Below are the code and all the weights of a small trained network. Each question names an input and a class and asks about switching units off, where a switched-off unit gives its printed mean instead of its output.

import numpy as np


def w(rows, s, z=0):
    codes = np.array(rows[::2]) - 128.0
    scale = np.full(codes.shape[1], s)
    scale[-1] = z or s
    return codes * scale


def f(y):
    return y / 2 * (1 + np.tanh(0.7978845608 * (y + 0.044715 * y**3)))


def log_softmax(a):
    a = a - a.max(-1, keepdims=True)
    return a - np.log(np.exp(a).sum(-1, keepdims=True))


def net(x, mask):
    res = np.array(x, float).reshape(1, 8) / 4 @ E
    y = f(res @ A[0][:, :-1].T + A[0][:, -1])
    res = res + np.where(mask, y, B[0][:, -1]) @ B[0][:, :-1]
    return log_softmax(res[-1] @ U[:, :-1].T + U[:, -1])


A, B = {}, {}
E = w([
[57,121,54,107,156,208],'x0',
[128,165,127,111,163,108],'x1',
[119,141,130,127,137,116],'x2',
[143,132,125,121,143,128],'x3',
[179,186,30,78,57,72],'x4',
[84,123,145,146,90,132],'x5',
[141,89,117,138,106,140],'x6',
[79,87,207,1,109,110],'x7',
],0.008)
A[0] = w([
[61,56,177,190,125,127,119],'neuron 1',
[102,100,192,190,223,137,84],'neuron 2',
[123,180,86,201,149,146,73],'neuron 3',
[47,92,166,2,87,81,86],'neuron 4',
[84,144,61,88,185,199,127],'neuron 5',
[136,132,88,103,181,96,253],'neuron 6',
[122,81,77,107,63,110,179],'neuron 7',
[133,113,63,196,130,108,231],'neuron 8',
[179,184,199,118,143,88,170],'neuron 9',
[127,159,105,242,114,109,77],'neuron 10',
[140,90,200,133,207,198,94],'neuron 11',
[215,148,222,213,86,43,93],'neuron 12',
[171,237,99,76,65,169,156],'neuron 13',
],0.0084,0.0057)
B[0] = w([
[178,179,143,91,121,86,211],'neuron 1',
[178,147,51,151,58,7,214],'neuron 2',
[223,63,44,44,183,210,180],'neuron 3',
[168,117,148,40,206,122,251],'neuron 4',
[75,116,81,167,37,194,192],'neuron 5',
[126,117,198,228,83,166,220],'neuron 6',
[163,132,204,144,124,61,177],'neuron 7',
[157,133,222,142,227,117,243],'neuron 8',
[63,23,167,119,101,187,217],'neuron 9',
[192,166,78,1,222,170,197],'neuron 10',
[123,148,111,96,53,6,208],'neuron 11',
[70,52,67,81,27,222,255],'neuron 12',
[146,107,95,205,104,62,203],'neuron 13',
],0.0066,0.0062)
U = w([
[191,134,125,16,242,148,36],'0',
[148,160,95,164,99,2,53],'1',
[112,98,160,162,169,126,246],'2',
[138,173,195,146,131,160,227],'3',
[50,55,82,129,103,195,2],'4',
[124,144,174,153,160,129,170],'5',
],0.0097,0.0054)

Each question gives the input, the list of numbers given to net, and the class t.
The units are the neurons (one row each of A and B). Each row of codes is followed by its name. A weight is (code - 128) times the scale printed after its matrix; where a second scale follows, it is the last column's (A, B and U).
mask holds one flag per neuron, in row order. A switched-off neuron (its flag False) gives its mean, the last column of its row in B, instead of its output. The means were averaged over made-up inputs and are rounded, as every weight is.
A unit's drop is (log p(t) with every unit on - log p(t) with that unit switched off) / (log p(t) with every unit on - log p(t) with every unit switched off).
The circuit of an input: a set's keep is (log p(t) with only the set's units on - log p(t) with every unit switched off) / (log p(t) with every unit on - log p(t) with every unit switched off). Starting from the 12 units with the biggest drops (on a tie, the unit counted first), units are removed one at a time, each time the one whose removal leaves the highest keep (on an exact tie, the one counted first), for as long as the keep stays at least 0.8.
units of the circuit, in order: the units of the circuit, biggest drop first
unit that matters most: the unit with the biggest drop
top k neurons: the k neurons with the biggest drops, biggest first
drop of u: that unit's drop, to one decimal
input [-3,0,1,-3,6,2,7,-4], class 2: unit that matters most	neuron 2
input [-7,0,2,3,-6,4,4,4], class 4: top 4 neurons	[neuron 12; neuron 9; neuron 8; neuron 7]
input [-8,5,0,-6,5,1,5,5], class 4: units of the circuit, in order	[neuron 12; neuron 9]
input [-7,5,-3,-3,6,-7,8,0], class 2: top 2 neurons	[neuron 9; neuron 2]
input [4,8,5,2,-8,-2,5,-5], class 1: units of the circuit, in order	[neuron 2; neuron 11]
input [6,0,-4,-7,7,-3,7,1], class 1: units of the circuit, in order	[neuron 13; neuron 7]
input [7,-6,-3,-3,8,6,3,7], class 1: top 2 neurons	[neuron 7; neuron 13]
input [-7,5,6,2,-3,5,2,6], class 4: top 4 neurons	[neuron 12; neuron 9; neuron 8; neuron 10]
input [4,-1,2,3,0,-8,-6,3], class 3: top 4 neurons	[neuron 12; neuron 6; neuron 3; neuron 9]
input [1,4,4,4,3,-7,6,5], class 3: top 3 neurons	[neuron 6; neuron 10; neuron 3]
input [7,-4,-6,4,-8,-3,4,3], class 1: top 2 neurons	[neuron 11; neuron 2]
input [-6,-1,-2,1,2,-2,-2,-8], class 0: top 3 neurons	[neuron 10; neuron 3; neuron 8]
input [8,7,-4,3,6,-4,-8,-5], class 2: top 2 neurons	[neuron 8; neuron 12]
input [-1,2,5,-5,3,-7,-4,-7], class 0: units of the circuit, in order	[neuron 3]
input [-2,4,0,5,4,2,4,-5], class 0: top 2 neurons	[neuron 10; neuron 3]
input [-8,-6,-6,-3,-7,2,5,-5], class 4: top 2 neurons	[neuron 12; neuron 7]
input [-5,2,-6,1,-7,7,-2,1], class 1: drop of neuron 2	0.4
input [-4,-4,8,6,-5,2,-2,8], class 0: drop of neuron 5	0.1
input [3,2,-6,1,-7,6,0,8], class 0: drop of neuron 4	1.2
input [-4,3,-4,-4,-7,-1,-2,8], class 0: drop of neuron 6	0.2
input [-7,3,-5,2,2,-7,-7,0], class 2: unit that matters most	neuron 5
